Below is a small trained network, with its code and all its weights. Each question gives an input and a class and asks what happens when units are switched off, that is, made to give their printed mean instead of their output.

import numpy as np


def w(rows, s, z=0):
    codes = np.array(rows[::2]) - 128.0
    scale = np.full(codes.shape[1], s)
    scale[-1] = z or s
    return codes * scale


def f(y):
    return y / 2 * (1 + np.tanh(0.7978845608 * (y + 0.044715 * y**3)))


def log_softmax(a):
    a = a - a.max(-1, keepdims=True)
    return a - np.log(np.exp(a).sum(-1, keepdims=True))


def net(x, mask):
    res = np.array(x, float).reshape(1, 4) / 4 @ E
    y = f(res @ A[0][:, :-1].T + A[0][:, -1])
    res = res + np.where(mask, y, B[0][:, -1]) @ B[0][:, :-1]
    return log_softmax(res[-1] @ U[:, :-1].T + U[:, -1])


A, B = {}, {}
E = w([
[109,95,128,51,96,184,88,140,138,132],'x0',
[119,126,114,167,162,249,126,129,123,181],'x1',
[153,164,180,118,146,112,79,74,113,188],'x2',
[93,215,145,153,134,119,112,138,194,122],'x3',
],0.015)
A[0] = w([
[97,153,163,120,124,156,99,67,82,223,125],'n0',
[102,124,65,154,165,153,145,171,111,60,108],'n1',
[180,85,84,132,149,144,121,116,36,130,89],'n2',
[86,67,102,142,147,154,158,188,173,116,87],'n3',
[143,138,103,175,120,226,129,155,96,187,83],'n4',
[56,197,130,174,148,160,85,177,142,132,116],'n5',
[102,132,140,44,8,138,54,180,128,135,252],'n6',
[188,182,131,214,136,81,182,174,53,120,104],'n7',
[158,115,193,123,174,137,98,86,126,143,129],'n8',
],0.011,0.0039)
B[0] = w([
[29,104,154,159,101,83,68,137,119,165,211],'n0',
[96,66,160,164,113,46,112,113,175,181,198],'n1',
[48,207,148,15,85,148,39,54,254,49,197],'n2',
[24,116,222,204,151,143,122,163,106,175,195],'n3',
[200,158,107,222,175,112,59,164,43,40,226],'n4',
[124,158,123,88,99,177,155,89,149,53,209],'n5',
[162,107,35,157,130,128,84,136,117,142,246],'n6',
[101,152,18,93,103,167,71,147,92,181,236],'n7',
[83,69,181,202,221,128,118,178,164,133,181],'n8',
],0.0087,0.013)
U = w([
[88,183,168,99,91,167,95,66,246,66,85],'0',
[172,131,141,166,144,57,100,168,65,68,227],'1',
[65,75,201,165,157,105,136,169,172,252,97],'2',
[116,133,62,122,125,199,101,158,112,234,103],'3',
[144,121,143,132,147,150,131,148,111,176,245],'4',
[188,130,218,105,160,158,174,134,141,162,2],'5',
],0.012,0.0051)

Each question gives the input, the list of numbers given to net, and the class t.
The units are the neurons (one row each of A and B). Each row of codes is followed by its name. A weight is (code - 128) times the scale printed after its matrix; where a second scale follows, it is the last column's (A, B and U).
mask holds one flag per neuron, in row order. A switched-off neuron (its flag False) gives its mean, the last column of its row in B, instead of its output. The means were averaged over made-up inputs and are rounded, as every weight is.
A unit's drop is (log p(t) with every unit on - log p(t) with that unit switched off) / (log p(t) with every unit on - log p(t) with every unit switched off).
The circuit of an input: a set's keep is (log p(t) with only the set's units on - log p(t) with every unit switched off) / (log p(t) with every unit on - log p(t) with every unit switched off). Starting from all 9 units, units are removed one at a time, each time the one whose removal leaves the highest keep (on an exact tie, the one counted first), for as long as the keep stays at least 0.8.
units of the circuit, in order: the units of the circuit, biggest drop first
top k neurons: the k neurons with the biggest drops, biggest first
drop of u: that unit's drop, to one decimal
input [7,-5,5,6], class 3: top 3 neurons : (n6 n2 n4)
input [6,-4,-7,5], class 2: units of the circuit, in order : (n3 n2)
input [6,-4,5,2], class 3: units of the circuit, in order : (n6)
input [-5,6,8,2], class 2: top 3 neurons : (n0 n8 n6)
input [8,8,8,4], class 1: top 2 neurons : (n4 n7)
input [-7,5,8,-7], class 2: top 4 neurons : (n8 n0 n5 n6)
input [5,8,-2,-4], class 1: top 2 neurons : (n4 n7)
input [6,-4,-1,2], class 3: top 2 neurons : (n4 n6)
input [3,2,6,5], class 2: top 4 neurons : (n2 n0 n8 n7)
input [-8,-5,-8,-1], class 2: units of the circuit, in order : (n1 n4)
input [8,1,-3,7], class 3: top 3 neurons : (n6 n2 n3)
input [6,6,-5,-2], class 1: top 2 neurons : (n4 n7)
input [-2,1,-5,3], class 2: top 4 neurons : (n2 n1 n3 n4)
input [-2,-1,-1,0], class 4: top 4 neurons : (n4 n2 n6 n0)
input [4,1,-6,0], class 2: units of the circuit, in order : (n3)
input [-1,-4,-6,-3], class 2: units of the circuit, in order : (n4 n1)
input [-8,-1,-1,-7], class 3: drop of n2 : -0.3
input [-5,8,1,-5], class 1: drop of n4 : 1.8
input [2,-4,-8,-8], class 0: drop of n0 : 0.1
input [5,-8,5,2], class 1: units of the circuit, in order : (n2)
